Each row has a name. Each question is about the rows just above it.

[ 29   9 -27   3  24   6   7   8   1] = Zor
[ 17  -5  25 -10 -23  21 -11 -43 -16] = bokud
[ 21 -16 -16 -12  -4   5 -28  -2 -33] = vof
[ 12 -39  -3 -26 -25   2 -55  -9 -60] = Rezan
[ 20  -1  20  -9 -28  10 -16 -27 -28] = Ref
[  4 -26  38 -15 -13  56   8 -85  17] = Nonob
[ 18   0  22 -11 -25  14 -17 -30 -24] = pir
Move every entry of [-2] by +1 step of 1.	[-1]
Move every entry of [-11 -43] by -1 step of 1.	[-12 -44]

[  0 -33 -15  50  18 -17 -24 -60 -26 -16   7  41 -35 -39  -3   8  11] -> Rezan
[ 25  79 -35  31  17   8   6 -13  -1 -27  -8  33  32  15 -25  26 -20] -> Rebed
[ 21 -27 -11  46 -57 -27 -31 -31  -8   0  -3  20 -60   1  18  -6  -4] -> bokud
[ 35  53 -30  32  22  -5  -4 -58  -1  -7   2  50  25  13 -30  24 -14] -> bura
[  0 -33 -15  50 -53 -17 -24 -60 -26 -16   7  41 -35 -39  -3   8  11] -> vof
[ 70  29  13  21  25 -29 -39 -20 -20  34  40  64  42 -25   9  10 -25] -> vika
[-38  -1  13  14 -22 -44 -65 -22  19 -13 -19   3 -33  38 -13 -21  24] -> Ref
[-31  -8   0] with -1 step of 1 on every entry:	[-32  -9  -1]
Shift each entry of [40] by +1 times 1:	[41]
Shift each entry of [-60 -26] by -1 times 1:	[-61 -27]
Move every entry of [0] by -1 step of 1.	[-1]
[-20 -20] with +1 step of 1 on every entry:	[-19 -19]
Move every entry of [-58] by -1 step of 1.	[-59]

[-53 -27 -32   0 -33 -12  -6  24   4   1  33  24  26] = vika
[-53 -27 -32 -16 -33 -12   9   0  -4 -22  -8  -6 -29] = Nonob
[-53 -27 -32   0 -33 -12   9   0  -4 -22  -8  -6 -29] = Rebed
Shift each entry of [0] by +1 times 1:	[1]
Move every entry of [ -4 -22  -8] by +1 step of 1.	[ -3 -21  -7]

[-31  21  67  20 -17  25  -6 -25 -58] = vika
[ -9 -48  35  38   5  47 -64 -44  15] = Ref
[ -9 -43  10  50  24  23 -36 -13  -9] = luku
[ 51 -12  23  49  44  42 -52 -36  -1] = bokud
[-23 -45 -72  64   2  20 -29   1  -9] = Zor
[  3 -46  28  26  12  36 -56 -38  -9] = vof
[ 20 -25  30  19   5  42 -71 -37  12] = pir
[  8 -43 -24  48  19  29 -54 -18   5] = Rezan
[-35 -57  -2  55  -4  22 -20 -10  -9] = fadob
[-48 -61  -8  40 -10  17 -22 -17  16] = bura
Shift each entry of [  8 -43 -24] by -1 times 1:	[  7 -44 -25]
[-48 -61] with +1 step of 1 on every entry:	[-47 -60]
Move every entry of [-10] by -1 step of 1.	[-11]
Move every entry of [-23 -45 -72] by +1 step of 1.	[-22 -44 -71]
Move every entry of [29] by -1 step of 1.	[28]
[55 -4] with -1 step of 1 on every entry:	[54 -5]
Move every entry of [ 50  24  23 -36] by -1 step of 1.	[ 49  23  22 -37]

[ -9  13 -13  27 -51 -56  15 -30  10  20  41  13 -15  -2  39 -24  15] : luku
[ -9  13 -13  27 -51 -56  15 -30  10  20  41  13 -16  -4  36 -25  14] : Ref
[ -9  13 -13  24 -51 -56  15 -30  10  20  41  13 -15  -2  39 -24  15] : Nonob
Move every entry of [-4 36] by -1 step of 1.	[-5 35]
[13] with +1 step of 1 on every entry:	[14]
[13] with -1 step of 1 on every entry:	[12]

[-32  65 -13 -46  16  38   2] : Nonob
[ 44 -26  82 -73 -42 -70  -5] : Ref
[-13  29 -36  64  28  35 -12] : bura
[ 45 -14 -31  16  26  31 -24] : vof
[ 45 -14 -31  16  26  31  21] : fadob
[ 45 -14 -31  16  26  31 -46] : Rezan
Shift each entry of [ 45 -14] by +1 times 1:	[ 46 -13]
[-32  65] with +1 step of 1 on every entry:	[-31  66]
Move every entry of [-46  16] by +1 step of 1.	[-45  17]
[ 45 -14] with -1 step of 1 on every entry:	[ 44 -15]
[-14] with -1 step of 1 on every entry:	[-15]

[ 2 17 -5 14 19 19 23 21 -2] = vof
[28 79 13 71 81 55 87 85 13] = Rezan
[ 0 -1  3  0 -2 -5 -3 -3  1] = bokud
[ 1 -2  2 -1 -2  1 -2 -2  2] = fadob
[32 27 18 19 22 13 27 32 17] = vika
[14  2 11  2  3 14  5  4 14] = Zor
[ 0 -1  3 -1 -2 -5 -4 -3  1] = Rebed
[-20  12  -9  15  13 -16   7   7 -20] = Ref
[-3  1  0  2  1 -6 -1  0 -3] = Nonob
Move every entry of [7 7] by -1 step of 1.	[6 6]
[87] with -1 step of 1 on every entry:	[86]
Shift each entry of [-3 -3] by +1 times 1:	[-2 -2]

[ -9 -66  -6   2]  fadob
[-13  33  -2  -1]  Zor
[-33  -1  -8   2]  Rebed
[ -9 -66  -6] with +1 step of 1 on every entry:	[ -8 -65  -5]
[33 -2] with -1 step of 1 on every entry:	[32 -3]
[-9] with +1 step of 1 on every entry:	[-8]
Move every entry of [-8] by -1 step of 1.	[-9]
Shift each entry of [ -9 -66] by +1 times 1:	[ -8 -65]
Shift each entry of [ -9 -66  -6] by -1 times 1:	[-10 -67  -7]
Move every entry of [-8] by +1 step of 1.	[-7]

[-10  10   1 -61  13  -2   2 -31  -3  -2  -7  -3   3   0  -4 -19] -> Rebed
[  2  32  10  19 -55 -22  22 -31  -3 -26   1   0  40  25   6  -5] -> vika
[  6  17 -23  -5  26  29  22  59   5 -13 -19   8  33 -12  -1   5] -> vof
[ 15 -18  28  39  -2 -15 -13 -13 -14  -5   3  -9 -45 -19  12  17] -> Ref
[  1 -16   7  -1  21  25  11  -7 -17  16  -3 -10 -72  -1  -3   0] -> luku
Shift each entry of [2] by +1 times 1:	[3]
[ 19 -55 -22] with -1 step of 1 on every entry:	[ 18 -56 -23]
Move every entry of [25] by -1 step of 1.	[24]
[-1 21 25 11] with +1 step of 1 on every entry:	[ 0 22 26 12]
Move every entry of [-31  -3] by +1 step of 1.	[-30  -2]
[59] with -1 step of 1 on every entry:	[58]
[3] with -1 step of 1 on every entry:	[2]

[ 26  55 -14 -69] -> Ref
[ 26 -46 -38  55] -> fadob
[ 33 -46 -38  55] -> bokud
[-18  -9  14  13] -> Rebed
Move every entry of [55] by -1 step of 1.	[54]
Shift each entry of [-14] by +1 times 1:	[-13]
Move every entry of [ 33 -46] by -1 step of 1.	[ 32 -47]
Shift each entry of [-18  -9  14] by -1 times 1:	[-19 -10  13]
Shift each entry of [26] by -1 times 1:	[25]
[ 26  55 -14] with +1 step of 1 on every entry:	[ 27  56 -13]
Move every entry of [-14] by -1 step of 1.	[-15]

[-37  13  43  35 -32   7 -60 -19   2 -21 -25  53  17  11]  fadob
[-10  12 -65  -4  80 -53  20 -25  53  44 -44  -4   3  -8]  vika
[-39  20  42  37 -25  32 -63 -27   6 -57 -32  56  13  16]  Rebed
[ 38  37 -46 -17  53  36   8  22 -44  33  22 -19 -16  17]  Rezan
[-25  -1  54  38 -29   8 -45 -27  13  -7  -5  20  23  22]  vof
[-28   7  22  20 -35 -27   3  28 -38 -56   8 -40  19 -10]  bura
[ 12  23  17  -4 -11 -11  41  60 -46 -75  34  17 -18 -20]  luku
[ 35 -11   7 -11 -43   5  28 -50  57  45 -24  19  35 -50]  Ref
Move every entry of [-27  13] by +1 step of 1.	[-26  14]
Shift each entry of [23] by +1 times 1:	[24]
Move every entry of [-56   8] by -1 step of 1.	[-57   7]

[-25 -30 -26 -11 -12  -8  16  16  86  21  -2  23 -13  -9  18] = vika
[ 30   8  30  30  17  31 -23 -32 -55  12 -12 -48  19   9  44] = fadob
[  4  -9  19  -9  15   5  -8  -8 -39 -25   0 -33 -12   6 -16] = Nonob
[ 17  -2  23  17  16  24 -15 -24 -29   5 -11 -45   4   7  36] = Zor
[ 15   9 -11  24 -14   1  -2  -2  -4  35   2  30  31  -4  22] = Ref
[-20  -9 -31 -12 -20 -22  19  24  56  42   2  23  47  -1  34] = vof
[ 11  -8  12  20   7  22  -9 -17   0  18 -11 -28   6   3  43] = bokud
[  4   7  19  -9  15   5  -8  -8 -39 -25   0 -33 -12   6 -16] = pir
[ -6  -9  16 -14  17   9  -4  -7  -1 -22  -5 -42 -24   4  -2] = Rezan
[-14 -27   1  -6   7  10   3  -2  49   3 -10 -28 -20  -1  29] = luku
[  7  15  18  -6  13   3  -8  -7 -50 -26   3 -25  -6   6 -23] = bura
[ 13  -5   4  24  -1  18  -6 -14   5  29  -9 -10  16   0  44] = Rebed
[16] with -1 step of 1 on every entry:	[15]
Move every entry of [7] by +1 step of 1.	[8]
Move every entry of [-22  19  24] by -1 step of 1.	[-23  18  23]
[-9] with -1 step of 1 on every entry:	[-10]
Shift each entry of [-13] by +1 times 1:	[-12]
Move every entry of [7] by -1 step of 1.	[6]

[36 38  3 30 -5 33 11] : vika
[ 12   0  44 -21  30  27  17] : vof
[ -1 -23 -23 -36 -63   0 -11] : luku
[ -6 -21  -4 -13   2  -9  18] : fadob
[-2 -7 14  0  8  5  0] : Rezan
[-11  -3 -14   6   9 -12  -2] : Nonob
[ 32  16 -29 -14 -43  21  37] : Zor
[  7   9  -5  13  18   4 -24] : pir
[-10 -13   3  -7   3 -14  22] : Ref
[-3 -7  9  1 31 -4  4] : bura
[  9   8 -12   6  17  -1  -1] : Rebed
[ -9  20 -37  -5 -25 -30  -2] : bokud
Move every entry of [-36 -63] by -1 step of 1.	[-37 -64]
[-5 13 18  4] with +1 step of 1 on every entry:	[-4 14 19  5]
Shift each entry of [-1] by -1 times 1:	[-2]
Shift each entry of [33] by +1 times 1:	[34]
Shift each entry of [ -1 -23 -23 -36] by +1 times 1:	[  0 -22 -22 -35]
Move every entry of [-2] by +1 step of 1.	[-1]
Shift each entry of [-25 -30] by +1 times 1:	[-24 -29]

[ 22  17 -51  12  -9  -9 -18  36   8  13 -11  18 -10  58  57  16   1 -15
 -27 -14   2  53 -18  38  38  29  15 -33   2   8 -28  14  12 -23  48 -13]  Rezan
[-39  -5 -69 -39   7  12  18 -61  -7  -1 -20  -7 -26 -65 -60   3 -14  11
 -48   2 -13 -83 -45 -78 -36 -56   0  -1 -16 -10   0  -9 -29 -48 -59 -26]  fadob
[-16  -1 -53 -33  17  19  23 -47   9  16  -3  -7 -13 -48 -46  -1  -6  21
 -46  11   0 -66 -42 -63 -29 -47  -3   0   2  -4   6 -11 -28 -44 -46 -14]  vof
Shift each entry of [-18] by -1 times 1:	[-19]
[38 38 29] with +1 step of 1 on every entry:	[39 39 30]

[-37  23  -7  -5  39] -> Zor
[ 38 -27   5  17 -33] -> bokud
[-25  26  -8   4  35] -> Nonob
[-30  16   7  -7  29] -> fadob
[  9   3  -9 -12   8] -> pir
[  5  -8  19  22 -13] -> bura
[-33 -20   3   4 -10] -> luku
[  3  12  -5 -21  15] -> Ref
[ 8 84 17 15 85] -> Rebed
[ 3 12 25 30 79] -> Rezan
[ -7 -73 -26  -5 -81] -> vof
Move every entry of [ -9 -12] by +1 step of 1.	[ -8 -11]
Move every entry of [15] by -1 step of 1.	[14]

